Here is a tiny trained network, its code and every weight. The questions are about switching its units off for an input and a target symbol, where a switched-off unit gives its printed mean instead of its output.

import numpy as np


def w(rows, s, z=0):
    codes = np.array(rows[::2]) - 128.0
    scale = np.full(codes.shape[1], s)
    scale[-1] = z or s
    return codes * scale


def f(y):
    return np.maximum(y, 0)


def softmax(a):
    e = np.exp(a - a.max(-1, keepdims=True))
    return e / e.sum(-1, keepdims=True)


def log_softmax(a):
    a = a - a.max(-1, keepdims=True)
    return a - np.log(np.exp(a).sum(-1, keepdims=True))


def net(x, mask):
    ids = ['ΛΞγδεζθστφψ'.index(c) for c in x.split()]
    T = len(ids)
    res = E[ids] + P[:T]
    u = 0
    for l in range(2):
        r = res
        for j in range(2):
            rows = slice(3 * j, 3 * j + 3)
            q, k, v = (r @ M[l][rows].T for M in (Q, K, V))
            z = softmax(np.where(np.tri(T) > 0, q @ k.T / 3**0.5, -1e9)) @ v
            o = O[l][rows]
            res = res + np.where(mask[u + j], z, o[:, -1]) @ o[:, :-1]
        u += 2
        y = f(res @ A[l][:, :-1].T + A[l][:, -1])
        res = res + np.where(mask[u : u + 4], y, B[l][:, -1]) @ B[l][:, :-1]
        u += 4
    return log_softmax(res[-1] @ U[:, :-1].T + U[:, -1])


Q, K, V, O, A, B = {}, {}, {}, {}, {}, {}
E = w([
[102,177,80,119,143],'Λ',
[170,193,129,53,75],'Ξ',
[90,127,19,108,156],'γ',
[105,6,159,94,169],'δ',
[130,133,103,90,227],'ε',
[152,120,28,136,111],'ζ',
[192,159,116,173,151],'θ',
[58,164,112,135,67],'σ',
[74,212,76,188,197],'τ',
[95,133,97,116,35],'φ',
[185,151,209,167,175],'ψ',
],0.018)
P = w([
[112,133,91,29,98],'0',
[165,162,2,159,7],'1',
[153,167,29,151,37],'2',
[158,168,43,156,32],'3',
[138,167,53,145,30],'4',
[127,168,57,130,45],'5',
[123,154,81,119,37],'6',
[116,169,70,109,55],'7',
[113,155,89,112,62],'8',
[111,150,94,108,73],'9',
[108,152,85,94,67],'10',
[97,148,88,89,79],'11',
],0.0042)
Q[0] = w([
[99,105,167,98,74],'L0H1',
[149,157,91,178,77],'L0H1',
[119,63,102,153,86],'L0H1',
[134,183,105,167,170],'L0H2',
[179,154,195,95,147],'L0H2',
[131,8,168,120,163],'L0H2',
],0.017)
K[0] = w([
[45,88,146,144,94],'L0H1',
[93,190,143,209,172],'L0H1',
[93,108,118,152,165],'L0H1',
[58,226,108,240,171],'L0H2',
[154,97,219,177,178],'L0H2',
[77,6,123,118,131],'L0H2',
],0.014)
V[0] = w([
[106,139,99,254,168],'L0H1',
[148,240,136,125,117],'L0H1',
[104,89,155,139,64],'L0H1',
[123,236,90,147,137],'L0H2',
[115,114,83,151,85],'L0H2',
[91,101,103,161,139],'L0H2',
],0.0082)
O[0] = w([
[116,174,65,99,188,146],'L0H1',
[75,152,196,107,158,254],'L0H1',
[135,159,84,199,49,72],'L0H1',
[39,137,203,82,153,252],'L0H2',
[94,67,88,44,138,99],'L0H2',
[134,2,93,118,153,89],'L0H2',
],0.0071,0.0046)
A[0] = w([
[74,113,133,73,118,2],'L0N1',
[37,95,49,145,145,43],'L0N2',
[233,2,143,121,203,145],'L0N3',
[114,158,142,49,57,121],'L0N4',
],0.0086,0.0053)
B[0] = w([
[187,154,186,212,108,166],'L0N1',
[139,114,250,110,103,207],'L0N2',
[100,190,76,145,113,206],'L0N3',
[165,140,99,101,124,253],'L0N4',
],0.011,0.0051)
Q[1] = w([
[98,133,237,142,102],'L1H1',
[124,90,119,127,80],'L1H1',
[123,136,55,111,119],'L1H1',
[142,7,34,152,171],'L1H2',
[98,154,181,51,208],'L1H2',
[72,203,88,155,161],'L1H2',
],0.011)
K[1] = w([
[141,183,106,64,77],'L1H1',
[83,84,123,125,81],'L1H1',
[90,108,146,187,116],'L1H1',
[170,95,82,70,118],'L1H2',
[7,84,139,135,148],'L1H2',
[101,227,100,119,129],'L1H2',
],0.014)
V[1] = w([
[233,143,129,82,120],'L1H1',
[157,45,138,160,207],'L1H1',
[105,79,97,108,61],'L1H1',
[146,83,2,12,161],'L1H2',
[237,78,125,165,111],'L1H2',
[39,147,88,177,154],'L1H2',
],0.0084)
O[1] = w([
[245,168,54,108,186,187],'L1H1',
[163,68,168,146,211,35],'L1H1',
[168,58,168,96,110,86],'L1H1',
[95,145,136,69,169,1],'L1H2',
[193,160,146,91,127,17],'L1H2',
[68,78,2,189,115,157],'L1H2',
],0.0081,0.014)
A[1] = w([
[159,122,254,136,142,159],'L1N1',
[156,141,42,42,105,9],'L1N2',
[129,64,77,37,184,66],'L1N3',
[124,46,173,26,101,206],'L1N4',
],0.0083,0.0012)
B[1] = w([
[43,218,234,145,213,180],'L1N1',
[160,57,232,203,185,254],'L1N2',
[121,132,173,124,254,144],'L1N3',
[83,49,145,87,55,151],'L1N4',
],0.0099,0.0062)
U = w([
[69,206,59,29,142,154],'Λ',
[199,111,123,100,138,121],'Ξ',
[94,88,168,110,161,149],'γ',
[185,45,124,201,216,109],'δ',
[144,133,87,92,243,148],'ε',
[129,59,156,121,196,155],'ζ',
[189,206,22,108,160,215],'θ',
[91,135,149,118,65,69],'σ',
[65,68,151,255,113,104],'τ',
[143,39,166,168,99,102],'φ',
[102,151,216,190,178,2],'ψ',
],0.0088,0.0096)

Each question gives the input, a string of symbols that net reads in full, and the target symbol t.
The units are the heads (3 rows each of Q, K, V and O) and the neurons (one row each of A and B). Each row of codes is followed by its name. A weight is (code - 128) times the scale printed after its matrix; where a second scale follows, it is the last column's (O, A, B and U).
mask holds one flag per unit, layer by layer, with each layer's heads first. A switched-off unit (its flag False) gives its mean, the last column of its rows in O or B, instead of its output. The means were averaged over made-up inputs and are rounded, as every weight is.
A unit's drop is (log p(t) with every unit on - log p(t) with that unit switched off) / (log p(t) with every unit on - log p(t) with every unit switched off).
The circuit of an input: a set's keep is (log p(t) with only the set's units on - log p(t) with every unit switched off) / (log p(t) with every unit on - log p(t) with every unit switched off). Starting from all 12 units, units are removed one at a time, each time the one whose removal leaves the highest keep (on an exact tie, the one counted first), for as long as the keep stays at least 0.8.
units of the circuit, in order: the units of the circuit, biggest drop first
most important unit: the unit with the biggest drop
k most important neurons: the k neurons with the biggest drops, biggest first
top k neurons in layer l: the k neurons of layer l with the biggest drops, biggest first
heads that matter: for each layer, one digit per head in row order, 1 if its drop is at least 0.15 and else 0, layers parted by /
input Ξ ψ ψ φ, target θ: units of the circuit, in order -> (L0N4; L1H2)
input ζ ψ ψ δ τ Ξ τ, target Λ: units of the circuit, in order -> (L1N2)
input ψ δ δ, target δ: 3 most important neurons -> (L1N2; L0N3; L1N3)
input τ ψ Λ ψ, target τ: heads that matter -> 00 / 11
input δ Ξ Ξ ψ Λ σ Ξ Ξ, target Ξ: 2 most important neurons -> (L0N4; L1N2)
input τ ψ ε, target τ: heads that matter -> 01 / 11
input τ ψ θ ψ Ξ φ Ξ ε Ξ ψ τ ψ, target θ: units of the circuit, in order -> (L1H1; L1N2)
input σ ε Ξ δ δ Ξ, target φ: 3 most important neurons -> (L1N2; L0N4; L0N2)
input σ Ξ δ σ τ, target Λ: units of the circuit, in order -> (L1N2; L0H2)
input Ξ ε σ ψ ψ τ ψ δ, target θ: heads that matter -> 11 / 01
input ε ζ γ ψ ψ ψ, target ψ: units of the circuit, in order -> (L1N1; L1H2)
input θ ψ γ, target γ: units of the circuit, in order -> (L0N2; L0H2; L1H2; L1H1)
input ψ σ ψ Λ ψ ψ γ, target γ: top 3 neurons in layer 0 -> (L0N2; L0N3; L0N4)
input τ ε τ φ δ τ ζ, target τ: units of the circuit, in order -> (L1H1)
input τ Ξ τ Λ ψ ψ ψ ψ σ, target θ: 2 most important neurons -> (L0N1; L0N4)
input φ ψ δ Ξ Ξ Ξ ψ σ, target θ: heads that matter -> 01 / 01
input ψ ψ ε, target ε: heads that matter -> 10 / 01
input ε σ ψ θ Λ ψ τ θ, target τ: heads that matter -> 01 / 11
input Λ ψ Ξ ε Ξ θ ψ τ Ξ Ξ, target τ: units of the circuit, in order -> (L1H2; L1N2)
input σ ψ Λ ε, target ε: units of the circuit, in order -> (L1H2; L1N3; L0H1; L0H2)
input Ξ ψ τ ψ ψ Ξ ψ ψ γ τ ε, target τ: most important unit -> L1H2
input ψ ζ ψ ψ ψ σ ζ ζ, target ζ: units of the circuit, in order -> (L0H2; L1H2; L1N2)
input Ξ Ξ Ξ, target ψ: heads that matter -> 10 / 01
input φ φ δ ψ ψ σ, target σ: top 2 neurons in layer 0 -> (L0N2; L0N1)
input φ Ξ Ξ θ ψ Ξ Ξ, target Ξ: units of the circuit, in order -> (L1N2; L1H2; L0N4)
input ψ θ γ θ ψ σ, target σ: heads that matter -> 01 / 11
input σ τ Λ, target τ: units of the circuit, in order -> (L1H1)
input δ Ξ Λ φ ψ ε Λ ψ, target θ: top 2 neurons in layer 0 -> (L0N2; L0N4)
input ζ φ φ ψ Λ τ ψ τ θ, target τ: units of the circuit, in order -> (L1H2; L0H2)
input σ σ τ ψ σ ψ Λ Λ τ, target τ: units of the circuit, in order -> (L1H2; L1H1)
